(in the rows, 128 means zero)
Each row is followed by its class; each block has classes of its own.
[123 152 143 140  75 151  98 162 138 167 143  96 136 114 134 106 192 120
 146  73 159 130 115 123 130 142 150 124 102 134 166 138 123]  z29
[135  63 149 147  87 127 132 122 161 142 136 126 169 150 142 135 207 166
 123 120 158 124 112  90 114  88 180 141 120 102 204 125 117]  z487
[110 105 115 106 130 136 144  80 155 142 139 121 128 158 104 117 145 132
 118 131  98 117 127 121 151 128 124 173 119  91 117 134 143]  z509
[145 176 127 110  86 154 154 126 158 150  94 111 128 110 187 157 101 114
 150  90 177 102 151 104 101 148 139 178 130 111 150 120 124]  z487
[130 111 131 134 143 144  99 108 107 154 129 114 137  91  97 117 144 217
 137 117 137 111  83 107 117 153 152 178 146  86  56 103 125]  z865
[ 98  87 114 145 156 119 145  90 137 107 102 119 129 143 159 112 101 133
  96 101  94  80 122 114  88 139 133 134 114 161 101 132 137]  z315
[138 144 121 157  77 115 167 129 129 109 123 131 126 102 143 171  94 146
 152 104 157 114 120 145 151 139 103 134 136 194 159 109 130]  z459
[141 114 123 137 124 132 130 151 160  74 169 109 104 123 141 125  69 159
 147 116 131 130 116 127 178 153 130  73 137 130 201 145 143]  z492
[104 113 110 137  80  70 140  98 129  89 133 145 115 135 130 134 134 162
 115 145 121  95 115 128 136  90 137  96 129 138 114 141 128]  z132
[147  74 121  95 156 126 143  94 141 113 135  83 120 139  67 134 127 134
 130 106 100 140 126 137 180 153 146 141  92  93 112 145 135]  z326
[100  93 112 165 116 146 118 119  95  97 151 149 122 134 134  75 177 165
 123  65 107 181  92 121 157 144 149 111 119 101  92 147 136]  z487
[137 172 100 128  76  81 145 121 157 139 140 107 101 143  73 156 162 169
 153  89 110  89  63 129 142 142 136 100 129 133 131 144 131]  z132
[140 139 140 106  95 163 107 117 132 107 155  91 117  87 126 137 124 167
 143 112 156 127  90 131 181 127 142 139 130 102 113 101 158]  z459
[ 86  81  75 111 147 136 114 148 123 129  97 128 126 121 102 132 121 111
 137  60 194 252 134 120 144 132 169 111  98 133  92 185 133]  z459
[ 87 139 119 144 121 139  73 144 144 132 146 120 108 130  79  96 103 132
 140 118 123 109  95 151 123 157 155 108 146 133 128 108 154]  z326
[164 124  94 117  65 109 138 148 149  81 118 115 126 127 130 126  95 155
 147 127 124 112 129 134 190 158 156 114 155  70 187 140 131]  z492
[161 149 102 122 115  95 144 112 152 141  99 106 140 145 144 193  73 123
 125  81 154  96 156 103 106 181 147 159 156 155 149 113 104]  z140
[146  78  89  87 105 103 120  92 151 149  93 114 148 134  65 133 123 167
 152 137 122 117 114 160 166 136 144 138 104  86 100 122 134]  z865
[ 97 126 130 161 114 159 138 148  74 121 123 191 153 110 122  92 126 113
 157  99 154 160 134 130 137 149 145 140 170 148  90 110 139]  z29
[110  97 142 176 111 109 134  66 165 143 112 144 147 154 153 119 163 142
 109 131 101  93  97 129  98 109 111 141 125 155 122 111 144]  z459
[117 182 143 133  41 112 101 156 173 140 128  80  99  94 142  85 144  75
 109 126 151 128 104 141 118 126 140  59 118 120 150 164 129]  z132
[142 151 124 141  91 137 107 112 128 106 110 117 136 143 117 154 155 162
 132 100 152 118  99 126 152 149 154 102 135 115 156 128 138]  z487
[119  88 112 153 133 122 124 149  99 132 138 141 172 140 145 117 166 124
 131  77 170 230 123  93 114 127 159 120 122 122 102 170  96]  z242
[ 94 159 134 129 109 127 133  85 128 127 141 117 103  99 142 135  88 153
 152 144 126 116 106 117 146 119 112 148 149 126  63 100 154]  z132
[122 121 136 150  89 142 127 116 125 100 109 125 134 103 146 106 102 143
 102 143 160  88 140 126 128 139 144 105 167 143 168 129 132]  z242
[169  90 173 154  89  83 149  99 154 118 147 116 169 127 165 129 142 137
 125 137 111  90 127 110 121 131 105 106 107 150 120 116 102]  z906
[132 117  97  90 158 123  91 115 117 169 114  93 131 108  70 152 124 186
 157  85 148 125 120 156 139 130 154 144 104 172  59 113 126]  z906
[158 124 121 127  92 130 153  96 115 147 116  83 139 142 167 148 104 139
 129  77 144 120 144 124 124 143 186 185 117  78 153  96 123]  z242
[113 115 157 165 146 108 141  81 139 142 148 118 121 137 140 128 147 117
 107  98 131 116 138 120 104 122 129 110 137 151 119 141 126]  z242
[147 132 137 143 117 141 119 129 148  87 127 106 114  89 134 151 130 164
 142 129 143 111 112 123 187 138 139 114 169 133 157 121 148]  z492
[133  89 121 108 114 128 132 130 138 146 135  97 153 116 137 115 155 160
 108  79 157 133 107 121 122  88 166 124 126 160 142 143 126]  z459
[144 108 152 130 113 108 141 124 148 105 174  94 123  74 154 144 102 155
 158 141 127 121 114  97 154 102 148 171 163 135  80 102 131]  z865
[123 118 117 112 112 128 133  87 146 148 119  96 106 103  91 112 101 137
 129 151 108 149 119 140 153 148 119 137 135 114  81 135 129]  z28
[157 121 112 130  72 111 101 159 205 173 153 105 124 112 137  86 162 171
 143  99 100 139  92 108 139 143 104 123 111  93 131 130 136]  z487
[111  72 137 170 131 132 121 160 108  62 189 135 135 141 125 125 147 120
 128  89 121 161 114 126 162 122 178 131 121 120 150 104 143]  z315
[181 180 153 122  77 147 108 141 171 154 132 104 125 109 157 147 131 133
 135 102 185 115 155 106 140 151 156 159 109 119 143  93 151]  z492
[165 156 120 111  58 124 119  86 140 159 101 124  83 121 135 147 110 149
 149 144 149 115 136 135 120 139 174 119  91 112 106  97 129]  z487
[119  85 100 101 106 151 133  81 146 131 121 126 137 142 121 126 112 149
 151 161 113 116 130 133 148 127 139 155 110 160 134 117 119]  z28
[ 69 170 119 143  98 126  99 116  97 135 128  80  93 123 127 112 102 132
 125  93 125 122  92 142 122 157 135 109  94 125 102 123 142]  z865
[157 114 121 140 125 111 112 182 207  77 152 130  97  86 118 132 103 173
 150 123 130 102 107 141 168 139 100  90 119 130 164 137 165]  z865
[ 89 172 101 134  95 127 144 136 101 133 121 104 108 115  97 131  90 123
 130 118 118 106 122 135 140 153 123 152 145 201 112 118 134]  z509
[130  80  94 139 113 114 108  69 152 148 114 160 101 137  82  73 129 207
 110 154  63 109 120 117 158 181 108 141 120  98  63 112 151]  z140
[ 96 178 118 131 106 138  85 177 151 119 114 116  87  97 155 107  73 111
 136 127 145 116 129 149 108 147 110  88 130  97 158 137 140]  z487
[148 160 141 130  83 119 138 101 145 146 125 125 116 148 125 132 118 124
 146 129 145 120 140 105 113 148 159 136  94 135 103 134 132]  z326
[148 136  95  86  75 122 131 117 134 133 107  85 130 117 159 145  76 120
 137 106 162 146 164 101 144 149 173 163 125 115 116 131 115]  z326
[172 141 118 153  75  90  99 128 191 129 166 132  94 119  94 115 157 172
 143 125 105 121  93 160 150 132 142  87 141 137 125 135 132]  z28
[110 105 146 156  89  88 157  85 136 110 163 114 168 143 150 130 129 162
 132 107 110  75 137 104 147 113 122 181 152 170 109 108 130]  z906
[ 89 149 127 127 114 165 109 139  93 123 136  98 148 105 143 122  89 166
 158 115 129 131  86 122 146 143 121 134 153 116 122  95 140]  z28
[100  93 108 152 136 129 138 183  70 102 127 170 174 142 152 120 146  85
 130  86 130 206 138  98 136 126 145 132 147 157 124 117 122]  z29
[128 103 127  93 132  99 160 112 104 105 126  82 133  82 142 136  65 143
 130 133 101 106 117 127 145 117 107 118 165 119  82 117 113]  z487
[ 90  99 149 134 136 124 145  81 118 139 131 112 142 136 138 133 125 131
 112 143 130 131 119  88 124 108 125  95 141 160 119 126 138]  z315
[130 149 141 127 109 140 114 117 102 110 117 108 106  71 113 146 119 187
 153 184 148 111 119 108 158 122 141 157 142 128  82 117 130]  z132
[ 86  65 139 108 152 150 117 121  89 146 130 110 163  95 116 117 112 173
 169 158 151 160 113 105 126  92 152 147 141 128  80 126 108]  z487
[169 141 141 152  93 109 133 140 158 101 142 111 117 117 141 166 124 169
 180 108 129  90 127 135 179 134 123 105 127 143 188 129 143]  z459
[152 148 150 113  87 125 128 131 160 149 143  80 105  94 100 115 112 170
 163 116 120 102 108 110 149 174 114 133 112  41 107 133 136]  z487
[113 121 109 112 100 125 124 121 142  92 157 100  98  98 118 145 161 185
 152 114 138 128  61 144 168  83 168 153 112 107  92 129 145]  z492
[108  85 162 172  98 118 149  77 160 120 115 152 138 143 119 128 105 150
 128 161 133  79 123 101  96 149 120 119 110 156 130 108 139]  z487
[ 92 121  95 148 139 150 109 151  73 109 132 171 154 150 118  77 117 148
 116  61 152 194 112 137 133 147 167 100 157 122 106 137 143]  z906
[141 154 170 161  94 153 114 106 121 147 144 117 120 102 169 123  72 163
 139 144 183 118 164 106 118 160 137 126 129 128 142 112 128]  z315
[ 76 151 133 144 110 140 116 131 131  93 166 115  94 128 142  82  89 107
 112 128 117 113 117 149 120 125 111 126 104 163 124 146 146]  z459
[ 84 209 133 163  60 142 100  92 117 125 120 104 103 128 186  84 112 104
  96 109 127 108 139 134 125 158 114 147 117 110  93 129 155]  z315
[128  94 125 144 128 123 146 121 115 133  99 150 162 114 167 126 136 123
 143 122 120 123 127 121 128 128 128 119 161 148 121 105 113]  z492
[134 118  97 100 117 152 104  67 168 154 108  98  90 139  97 133 164 115
 151 163  92 157 135 155 176 126 142 162  84 149 103 137 132]  z28
[117 159 135 144 107 108 102 155 172 119 165  56 110 138 132 132 140  93
 113 100 127 119 108 130 123 128 134 106 119 131 186 159 127]  z242
[150 150 139 127  79 133 103 157 149 134 153 135 102 106 117  98 124 158
 161 141  95  75 110 131 138 150 137  93 130 111 134  92 143]  z28
[ 86 109 143 157 138 130  76 121 125 160 148 102 136 127 129 111 140 123
 145 120 133 139 139 148 128 135 115 107 108 133 136 134 116]  z315
[126 124 137 147  98 157 122  68 159  93 138 162 110 136 162 150 153 128
 137 125 149 108 141 136 154 128 137 151 132 105 145 105 143]  z487
[127 135 132 122 112 123 128 108 122 146 116  96 123 107 124 133  44 162
 162 103 150  95 146 118 139 170 161 141 154  90 114 101 146]  z865
[158  96 141 146 115 118 118 114 168 104 141 124 132 130 164 154 117 163
 159 138 123  89 135 126 157 119 147 132 129 117 179  96 145]  z865
[118 159 149 174  82 129  97 119 139 115 163 107  95  99 151  76 105 138
 124 112 104  96 125 145 134 172 128 150 124  92  84 117 141]  z509
[151 157 101 112 114 107 113 140 187 133 121 110  95  90 102 146 159 183
 134  99 149 135  93 128 149 114 148 151 150 103  90 159 148]  z140
[117  61 119 102 104 107 140 113 153 113 146  85 138 146  94 134 129 108
 149 110 132 131 139 143 167 116 188 161 102  78 155 142 125]  z865
[114 116 150 134 113 114 209 123 101  90  97 147 138 112 167 150 115  77
 104 156 138 119 142  83 101  92 127 124 131 223 113 128 126]  z29
[142 131 119 148  58 118 165 128 143  78 156 123 108 120 174 161 109 118
 131 113 124 117 127 111 181 131 138 116 161 143 193  91 145]  z315
[ 82 111 102 122 131 119 110 126 139 134 120  84 134 112  92 144 154 181
 137  94 143 141  80 114 130 110 159 193 122 115  70 133 140]  z906
[116 162 135 126 105 126 123 187 147 102 150 111 103  96 134  71  88  97
 136 119 104  82 105 160 115 147 125 108 124 117 117 133 137]  z492
[ 97 131 146 162 108 113  90 129 151 132 146  78 104 116 143 114 143 144
 130  81 137 110 135 132 133 132 160 138 108  76 148 140 141]  z132
[143  87  76 107 105 124 144 117 156 116  95 132 144 130 127 101  75 132
 147 148  76 123 133 141 146 161 112 158 120 143 100 126 120]  z28

Next block, with new classes.
[ 78 141 142 141 153 128 134 120 113 117 129 146 129 152 127 119 131 132
 110 137  99 136 138 135  75 131  88 147  80 157 148 127 126]  z81
[146 136 192 122 149 160 105 147 131 161  93 156  65 126  43 121 104 121
 119  94 169 112 105 144 113  97  87  88 149 183 104  92 159]  z274
[128  94 144  95 126 157 104 161 125 151 153 120 144 144 172 113 132 112
 108 135 173 136 102 128 142 126 128 161 128 127 117 163 145]  z274
[161 149 159  65 148 117 158 129  78 126 118 138 144 129 119 112 149 110
 140 147 188 146  79 113 126 116 115 169 111 150  76 146 173]  z997
[123  91 115 101  92 148 111 129 154 111  80 141 168 156 143  94 111 124
 155 125 110 154 127 136 107  97 133 115 117 103 138 146 111]  z485
[158 116 125 133  98 161 123 140 177 138 124 158 110 134 134 132 135 134
 159 110 124 147 125 138 134 139 106 103 151 116 141 110  87]  z286
[ 18 169 123 151 179 113  98 120 104 131 150 143  71 127  77 150 151 175
 100 144 106  91 127 157 137 142 147 180 135 156 153 141 154]  z736
[191 144 108 126 174 111 106 124  97 135 125 100 135 101 108 137 107 126
 130 121 130  65 153 103 117 122  60 136 137 132  93 123 160]  z81
[ 71 116 131 144 132 150 100 131 129 132 114 126  94 125  72 141 118 133
 123 116  74 105 156 147 126 119 132 120 138 142 147 127 116]  z485
[165 145 166 131 104 145 175 130 143 125 135 130 149 143 183 107 133  95
  88 113 145 184 127 100  84 112  99  80  61 153 125  65 108]  z736
[197 114 142  78 136 156 120 134 135 120  96 133 188 165 167  67  97  98
 120 117 163 163 123 100  46  89  39 130  68 147 109 121 146]  z485
[ 70 147 166 156 133 135 141 137 120 131 121 141  59 118  60 146 138 126
  91 120 114 114 130 142 133 133 146  93 136 158 131  93 126]  z581
[182 169 129 165 155 119 132 119 120 130 106 130 104  99  59 137 112 135
 131  93 114  82 150 116  99 135  62  82 134 163 116  83 131]  z81
[ 94 139 134 132 168 162  91 143 137 150 156 116  99 136 136 125 118 136
  94 130 140  99 135 124 118 127  91 162 133 159 132 118 153]  z736
[106 119  98 120 154 141  82 132 139 133 134 128 122 136 116 123 114 148
 150 131 133  88 133 141 117 131 104 172 148 125 137 154 143]  z581
[146 145 165 143 135 127 148 108 107 134 125 128 124 121 111 122 115 115
  93 111 133 144 139 122 102 125  98  94  96 167 113  90 138]  z381
[133 175 160 161 137  96 171 115 113 127 139 140  95  96  87 155 142 143
 107 123 140 136 120 133 130 149 154  98 127 161 116  98 133]  z92
[174 167 147 156 149 139 128 127 133 153 119 114  56  77  36 162 110 139
 135  83 141  62 146 127 147 137 108  63 186 162 100  67 136]  z485
[134 116 113 114 112 118 123 125 126 117 111 107 138 119 120 122 129 122
 127 124 119 115 130 126 157 113 157 105 141  97 123 138 122]  z381
[190 175 101 162 161 108 145 117 133 142 153 131  95  79  95 170 143 160
 153 112 138  82 143 118 145 172 100 120 165 136 114 101 123]  z92
[203 167 101 136 148  76 166 116 108 126 164 119 155  93 154 155 155 145
 146 142 173 117 113 100 148 177 130 153 141 118  99 151 140]  z92
[ 80 124 104 156 122 136 120 127 138 130 164 114 126 122 166 148 133 151
 133 134 100 112 150 141 151 151 160 151 139 119 151 133 109]  z736
[ 76  30 125  72  61 184 115 118 150 118  54 168 199 196 192  71 116  99
 152 146  93 211 112 149 111  77 133 144  77  79 146 161 102]  z381
[ 96  94 133  90 120 146 119 147 120 117 132 137 169 158 189 113 138 118
 118 154 113 160 127 129 119 122 113 168  86 109 126 156 109]  z274
[108  84 126 128  89 184  93 151 171 147 111 117 100 132 117 117 117 120
 142 102 125 111 123 144 155 100 159  91 165 114 150 132 105]  z997
[ 25  99 116 131 134 148  82 146 147 136 165 154 126 178 149 123 139 142
 109 156 107 155 118 159 114 141 131 203 127 137 181 183 109]  z286
[169 117 166  78 162 161  91 155 119 138 111 129 152 153 138  83 101 104
  95 123 177 134 112 112  77  86  45 148  92 154  97 131 166]  z274
[164 146 112 121 133  93 148 116  94 125 127 133 143 113 118 133 144 137
 148 142 153 130 106 119 155 149 150 150 140 128 103 152 152]  z997
[ 36  89 125  99 121 147  91 132 112 117 104 125 121 140  97 132 128 131
 118 143  60 125 150 156 144 105 148 151 125 107 130 150 108]  z485
[207 131 137 115 126 170 123 148 153 159 141 129 124 119 148 122 119 112
 139 107 170 121 120 111 117 124  70 120 136 144 107  95 124]  z799
[ 80 135 145 135 120 118 132 128 123 121  73 160  78 115  30 141 142 146
 139 112  94 112 121 158 164 118 175  92 155 129 133 124 118]  z274
[126 153 170 106 159 114 148 118  82 108  94 141 128 136  96 104 116 112
 100 136 127 146 129 119  84  99  86 123  82 171  89 107 155]  z997
[164 177 114 113 181 102 134 121  99 123 158 124 160 135 169 113 141 140
 108 153 173 127 113  96 101 143  77 190  93 148 105 136 173]  z736
[ 82 130 160 121 155 141 123 141 107 130 120 127 118 146 114 107 124 118
  75 133 123 123 125 131 102 109 108 147 100 157 127 130 152]  z81
[ 17 159 136 160 182 126 104 127  92 139 158 121  59 109  58 169 143 157
  94 142  91  72 145 150 145 153 141 172 146 169 147 136 143]  z485
[ 96 130 152 102 149 127 131 151  90 114 146 108 170 150 181 108 126 108
  61 157 131 145 133 113 104 116 113 167  70 140 117 146 145]  z274
[ 99 146 175 144 124 113 152 122 105 118 103 157  96 128  64 124 132 132
 109 125 128 148 113 143 112 126 137  95 113 166 113 106 134]  z581
[165 165 158  92 154 110 171 160  76 131 159  95 146 105 155 137 166 100
  74 145 187 114  97  86 161 139 138 155 107 134  84 139 162]  z274
[105 147 136 135 129 129 134 137 126 135 170  92 103 103 141 146 148 128
  85 122 138  98 133 123 168 147 164 114 142 123 128 119 121]  z381
[163 103 140 120 112 123 130 124 121 128  92 125 137 112  91 120 108 118
 130 106 125 132 130 129 128  97 133  80 133 126  98 125 130]  z92
[247 152 163 124 114 114 180 134 112 128 144  93 156  99 159 116 124  90
  98 110 182 143 117  77 123 128 118  67 101 142  76  99 142]  z799
[130 119 178 133 119 165 124 130 130 126  63 134 100 132  61 101  89  99
  95  94  96 139 154 127  82  67  85  46  99 172 119  61 118]  z997
[149 164 130 116 175 105 135 139  85 130 199  65 150 100 183 133 135 119
  67 144 163  90 139  91 131 135 122 171 102 141 101 147 165]  z799
[ 62 139 143 136 144 107 117 124 105 111  90 139  97 130  69 124 123 140
  91 122  91 111 144 149 126 105 143  98 116 140 132 121 130]  z274
[131 207 173 140 180 109 156 128  86 136 146 125  73  98  69 151 155 136
  83 123 157 102 115 111 128 142  99 128 122 186  95  86 160]  z736
[135 156 132 143 127 103 159 111 129 118 105 148 103 105  81 149 134 139
 151 120 123 126 123 139 134 138 145  95 148 130 113 110 118]  z92
[ 39 135 142 152 145 143  89 143 138 139 124 127  45 114  45 153 126 154
 102 114  96  75 139 165 162 116 164 111 182 137 152 127 124]  z286
[115 131 154 147 119 139 146 131 127 133 108 124 100 115  91 141 122 120
 120 111 102 110 139 137 137 118 134  85 135 135 120  95 113]  z81
[252 114 143 110 110 170 114 147 153 156 119 117 162 127 157 102  94 100
 140  84 192 135 117  97  89 105  51  85 128 149  96  93 139]  z736
[169 155 100 136 159 117 104 117 127 129 114 151  97 101  57 150 119 160
 170 113 109  86 146 134 129 140  73 122 166 136 115 107 129]  z286
[141 126 155  61 141 140 122 154  99 131 117 140 133 133 123 117 147 118
 111 134 161 133  99 125 136 115 103 155 111 128  89 136 147]  z274
[ 95 148 140 190 141 116 125 108 118 131 133 125  80 102  69 143 104 142
 105 110  80 105 170 145 119 133 130  80 137 171 132  90 122]  z799
[190 171  77 150 143  77 142 114 109 103 163  95 161  88 142 146 133 156
 127 127 133  90 143 101 145 163 136 117 129 106 118 130 128]  z286
[ 57 102 163 138 134 179  89 145 149 151 108 143  83 150 101 120 108 121
  97 115 102 114 138 152 102  98  97 116 127 153 149 109 124]  z81
[178 146 147 112 108 131 144 128 155 123  80 165 117 138  94 100 134 131
 153 103 156 145  94 133 101 106 107  73 126 133 121  97 128]  z81
[169 142  77 150 129 125 126 136 147 129 163 112 137 104 146 150 133 139
 155 118 127  92 143 111 148 169 125 131 164 113 143 141 119]  z286
[119 112 116 113 116 147 120 141 127 141 117 119 113 111 107 143 140 122
 156 127 129  99 117 130 176 124 163 139 171 111 124 149 129]  z997
[162 101  87  97 111 123 101 118 138 112  85 160 172 147 138 105 120 136
 187 135 106 144 124 135 108 106  96 145 119  91 122 156 108]  z799
[134 109 150 119 103 142 138 134 137 122  67 140 108 117  56 119 119 111
 135 101 106 135 123 135 128  88 143  64 138 129 114 111 119]  z92
[112 216 161 171 199  88 162 100 107 125 133 155  73 107  58 146 133 150
  84 127 139 115 136 125  80 144  89 116 107 196 121  78 158]  z92
[161 122 124  77 107 119 139 122 132 100  83 188 174 168 149  94 139 134
 166 135 137 190 100 136  90 124  91 136  80 114 117 135 109]  z274
[106 138 159 129 111 100 171 118 108 115 116 147 123 115 107 143 152 129
 113 140 127 161 107 135 142 135 173 107 117 128 108 126 117]  z92
[ 99 129 204 135 133 166 128 129 132 149 122 144  77 139  89 119 116 109
  84 105 139 150 128 143  96 116  88  90 116 187 125  81 124]  z381
[138 151 133 133 126 120 154 108 133 121 112 162 129 132 106 129 144 137
 152 121 133 144 111 130 114 142 121 116 115 134 136 118 118]  z381
[103 148 104 163 124 126 127 136 152 130 173 127  97 106 126 167 141 162
 140 126 108 100 142 144 166 176 165 131 173 120 154 128 100]  z286
[149 122 100 153 113 115 119 112 131 121  81 145 107  99  50 150 116 150
 176  99  66  90 158 149 142 128 123  77 163 112 125 103 100]  z81
[ 94 116 147 123 114 127 131 121 126 105  91 155 130 149  96 111 113 128
 119 119  84 159 137 148 101 100 128 100  97 136 134 121 109]  z286
[ 71 166 131 120 190  94 131 132  69 112 173  96 149 129 159 128 146 136
  49 172 124 104 137 109 118 149 108 204  88 146 114 156 162]  z81
[164 109  99  83  99 135 134 135 139 124 125 140 179 150 178 114 148 131
 183 136 155 152  88 125 142 127 146 157 125  82 114 167 123]  z736
[198 167  77 162 123  98 156 108 157 131 130 159 112  86 110 172 151 169
 197 115 134 103 127 124 159 183 125 111 174 112 126 108  99]  z92
[177 114 111 146  95 143 124 129 183 124 100 140 133 128 129 117 104 130
 152 101 124 134 138 127 125 124 125  71 154 110 146 108 100]  z286
[102 106 124 132 128 160  90 142 132 140 113  97  97 106  78 147 106 129
 134 111  92  71 155 136 155 109 137 108 168 124 126 127 123]  z485
